Below is a small trained network, with its code and all its weights. Each question gives an input and a class and asks what happens when units are switched off, that is, made to give their printed mean instead of their output.

import numpy as np


def w(rows, s, z=0):
    codes = np.array(rows[::2]) - 128.0
    scale = np.full(codes.shape[1], s)
    scale[-1] = z or s
    return codes * scale


def norm(h):
    return h / np.sqrt((h * h).mean(-1, keepdims=True) + 1e-5)


def f(y):
    return y / 2 * (1 + np.tanh(0.7978845608 * (y + 0.044715 * y**3)))


def log_softmax(a):
    a = a - a.max(-1, keepdims=True)
    return a - np.log(np.exp(a).sum(-1, keepdims=True))


def net(x, mask):
    res = np.array(x, float).reshape(1, 5) / 4 @ E
    u = 0
    for l in range(3):
        y = f(norm(res) @ A[l][:, :-1].T + A[l][:, -1])
        res = res + np.where(mask[u : u + 11], y, B[l][:, -1]) @ B[l][:, :-1]
        u += 11
    return log_softmax(norm(res)[-1] @ U[:, :-1].T + U[:, -1])


A, B = {}, {}
E = w([
[254,219,223,161],'x0',
[169,213,98,200],'x1',
[100,91,149,241],'x2',
[80,87,184,121],'x3',
[17,238,151,91],'x4',
],0.0074)
A[0] = w([
[87,131,71,218,1],'L0N0',
[129,109,67,168,153],'L0N1',
[152,159,102,77,120],'L0N2',
[133,156,179,174,159],'L0N3',
[105,186,214,167,110],'L0N4',
[52,216,77,97,62],'L0N5',
[120,85,11,184,145],'L0N6',
[162,50,128,55,95],'L0N7',
[175,164,158,53,169],'L0N8',
[132,135,140,134,53],'L0N9',
[237,180,118,139,119],'L0N10',
],0.011,0.0034)
B[0] = w([
[110,72,139,115,173],'L0N0',
[75,102,82,200,184],'L0N1',
[148,121,69,120,155],'L0N2',
[101,119,208,153,190],'L0N3',
[95,99,170,133,206],'L0N4',
[133,170,78,21,217],'L0N5',
[105,109,47,199,248],'L0N6',
[184,48,144,75,201],'L0N7',
[110,91,74,170,216],'L0N8',
[92,174,165,77,108],'L0N9',
[230,165,99,255,255],'L0N10',
],0.0077,0.0044)
A[1] = w([
[77,195,94,26,70],'L1N0',
[70,204,78,41,154],'L1N1',
[85,119,206,152,3],'L1N2',
[73,61,181,165,127],'L1N3',
[154,140,53,128,112],'L1N4',
[151,11,80,115,141],'L1N5',
[227,219,181,189,63],'L1N6',
[121,161,110,148,63],'L1N7',
[161,65,185,194,95],'L1N8',
[96,169,172,161,76],'L1N9',
[125,58,181,2,233],'L1N10',
],0.0094,0.0033)
B[1] = w([
[142,224,61,4,203],'L1N0',
[186,255,79,153,226],'L1N1',
[129,146,167,109,134],'L1N2',
[66,159,194,142,201],'L1N3',
[172,104,49,133,168],'L1N4',
[127,49,104,100,254],'L1N5',
[190,104,147,254,250],'L1N6',
[158,102,139,96,118],'L1N7',
[77,200,131,133,214],'L1N8',
[131,178,162,100,138],'L1N9',
[228,128,206,49,250],'L1N10',
],0.0078,0.0044)
A[2] = w([
[126,55,150,183,126],'L2N0',
[118,70,76,152,120],'L2N1',
[75,195,94,64,11],'L2N2',
[33,91,112,170,141],'L2N3',
[125,8,202,109,51],'L2N4',
[189,179,155,226,42],'L2N5',
[176,73,150,54,40],'L2N6',
[9,203,110,67,126],'L2N7',
[168,102,193,67,4],'L2N8',
[255,133,89,133,135],'L2N9',
[125,119,129,139,36],'L2N10',
],0.0087,0.0027)
B[2] = w([
[105,185,90,110,210],'L2N0',
[68,116,93,86,188],'L2N1',
[133,174,62,106,169],'L2N2',
[97,135,69,74,196],'L2N3',
[123,158,149,72,184],'L2N4',
[213,139,119,158,240],'L2N5',
[187,87,161,114,151],'L2N6',
[199,254,100,100,219],'L2N7',
[95,78,136,99,135],'L2N8',
[175,95,126,149,254],'L2N9',
[125,131,122,142,105],'L2N10',
],0.0083,0.0038)
U = w([
[72,177,240,138,134],'0',
[201,166,169,252,163],'1',
[26,80,60,166,158],'2',
[186,87,66,145,110],'3',
[80,156,137,157,9],'4',
[92,148,126,160,29],'5',
[130,69,186,56,169],'6',
[149,241,80,68,167],'7',
],0.021,0.011)

Each question gives the input, the list of numbers given to net, and the class t.
The units are the neurons (one row each of A and B). Each row of codes is followed by its name. A weight is (code - 128) times the scale printed after its matrix; where a second scale follows, it is the last column's (A, B and U).
mask holds one flag per neuron, layer by layer. A switched-off neuron (its flag False) gives its mean, the last column of its row in B, instead of its output. The means were averaged over made-up inputs and are rounded, as every weight is.
A unit's drop is (log p(t) with every unit on - log p(t) with that unit switched off) / (log p(t) with every unit on - log p(t) with every unit switched off).
The circuit of an input: a set's keep is (log p(t) with only the set's units on - log p(t) with every unit switched off) / (log p(t) with every unit on - log p(t) with every unit switched off). Starting from the 12 units with the biggest drops (on a tie, the unit counted first), units are removed one at a time, each time the one whose removal leaves the highest keep (on an exact tie, the one counted first), for as long as the keep stays at least 0.8.
circuit, biggest first: the units of the circuit, biggest drop first
most important unit: the unit with the biggest drop
top k neurons: the k neurons with the biggest drops, biggest first
top k neurons in layer l: the k neurons of layer l with the biggest drops, biggest first
drop of u: that unit's drop, to one decimal
input [-3,-7,0,-4,-3], class 6: top 2 neurons in layer 0 => (L0N7, L0N10)
input [-8,-5,8,2,8], class 7: most important unit => L2N7
input [-8,-6,0,7,-5], class 6: circuit, biggest first => (L1N10, L2N4)
input [3,4,-7,-3,3], class 1: circuit, biggest first => (L0N10, L1N6)
input [-8,-3,-7,-4,-7], class 6: circuit, biggest first => (L0N10, L1N10)
input [-1,5,5,3,1], class 2: circuit, biggest first => (L1N10, L2N3, L0N0)
input [-1,0,3,8,-3], class 6: top 2 neurons => (L0N10, L1N5)
input [-8,8,-2,-6,1], class 2: top 2 neurons => (L0N6, L0N1)
input [-8,-8,1,4,4], class 6: top 3 neurons => (L1N10, L1N8, L0N7)
input [2,4,6,4,8], class 0: drop of L0N3 => 0.4
input [1,5,4,5,6], class 0: drop of L0N4 => 0.6
input [1,1,-6,-6,-1], class 3: drop of L0N2 => 0.4
input [-5,3,2,-5,1], class 2: drop of L0N6 => 0.3
input [4,3,0,0,6], class 1: circuit, biggest first => (L1N6)
input [6,-7,-7,0,0], class 6: top 2 neurons in layer 0 => (L0N7, L0N6)
